Below are the code and all the weights of a small trained network. Each question names an input and a class and asks about switching units off, where a switched-off unit gives its printed mean instead of its output.

import numpy as np


def w(rows, s, z=0):
    codes = np.array(rows[::2]) - 128.0
    scale = np.full(codes.shape[1], s)
    scale[-1] = z or s
    return codes * scale


def f(y):
    return y / 2 * (1 + np.tanh(0.7978845608 * (y + 0.044715 * y**3)))


def log_softmax(a):
    a = a - a.max(-1, keepdims=True)
    return a - np.log(np.exp(a).sum(-1, keepdims=True))


def net(x, mask):
    res = np.array(x, float).reshape(1, 3) / 4 @ E
    y = f(res @ A[0][:, :-1].T + A[0][:, -1])
    res = res + np.where(mask, y, B[0][:, -1]) @ B[0][:, :-1]
    return log_softmax(res[-1] @ U[:, :-1].T + U[:, -1])


A, B = {}, {}
E = w([
[108,89,144,193,172,52,95,47],'x0',
[88,87,179,68,249,146,183,67],'x1',
[216,34,189,101,57,156,80,174],'x2',
],0.015)
A[0] = w([
[113,137,62,180,166,82,95,57,181],'n0',
[59,137,108,4,172,164,160,81,149],'n1',
[66,155,125,210,134,115,142,82,222],'n2',
[111,160,203,107,193,111,209,137,34],'n3',
[165,197,60,212,113,58,118,127,183],'n4',
[112,69,185,118,254,141,144,37,254],'n5',
[119,133,101,225,161,118,127,104,124],'n6',
[115,231,158,89,162,106,190,80,210],'n7',
],0.0097,0.0042)
B[0] = w([
[123,90,124,101,193,90,43,72,198],'n0',
[97,112,109,12,128,115,190,158,206],'n1',
[108,190,67,70,188,73,142,56,195],'n2',
[88,162,183,117,182,81,153,167,178],'n3',
[119,169,84,86,88,158,33,139,193],'n4',
[178,63,174,110,160,83,189,94,253],'n5',
[95,130,138,115,128,65,54,142,171],'n6',
[87,207,140,125,81,131,208,96,201],'n7',
],0.011,0.022)
U = w([
[88,164,103,115,141,87,85,91,131],'0',
[82,204,102,131,94,186,167,132,80],'1',
[164,66,182,175,144,100,116,72,91],'2',
[127,111,156,101,160,94,188,122,116],'3',
[167,123,151,112,75,187,108,248,253],'4',
[123,186,148,126,150,109,167,133,36],'5',
],0.017,0.0059)

Each question gives the input, the list of numbers given to net, and the class t.
The units are the neurons (one row each of A and B). Each row of codes is followed by its name. A weight is (code - 128) times the scale printed after its matrix; where a second scale follows, it is the last column's (A, B and U).
mask holds one flag per neuron, in row order. A switched-off neuron (its flag False) gives its mean, the last column of its row in B, instead of its output. The means were averaged over made-up inputs and are rounded, as every weight is.
A unit's drop is (log p(t) with every unit on - log p(t) with that unit switched off) / (log p(t) with every unit on - log p(t) with every unit switched off).
The circuit of an input: a set's keep is (log p(t) with only the set's units on - log p(t) with every unit switched off) / (log p(t) with every unit on - log p(t) with every unit switched off). Starting from all 8 units, units are removed one at a time, each time the one whose removal leaves the highest keep (on an exact tie, the one counted first), for as long as the keep stays at least 0.8.
circuit, biggest first: the units of the circuit, biggest drop first
most important unit: the unit with the biggest drop
top k neurons: the k neurons with the biggest drops, biggest first
drop when u is switched off: that unit's drop, to one decimal
input [2,-6,1], class 4: circuit, biggest first : (n2 n0 n7)
input [5,6,5], class 2: circuit, biggest first : (n7 n2)
input [-7,0,-3], class 1: circuit, biggest first : (n5)
input [1,-6,0], class 4: top 2 neurons : (n2 n0)
input [5,5,4], class 2: circuit, biggest first : (n7 n1)
input [2,-2,2], class 4: top 2 neurons : (n5 n2)
input [-2,0,-4], class 1: circuit, biggest first : (n5 n7 n0)
input [3,-1,5], class 2: top 2 neurons : (n4 n1)
input [3,-4,8], class 4: top 2 neurons : (n5 n0)
input [-2,3,5], class 4: top 3 neurons : (n2 n0 n5)
input [-4,1,-2], class 1: top 2 neurons : (n5 n0)
input [3,3,6], class 2: drop when n1 is switched off : 0.1
input [2,-1,3], class 4: drop when n5 is switched off : 0.5
input [-5,-2,-5], class 1: drop when n3 is switched off : 0.0
input [8,7,5], class 2: most important unit : n7
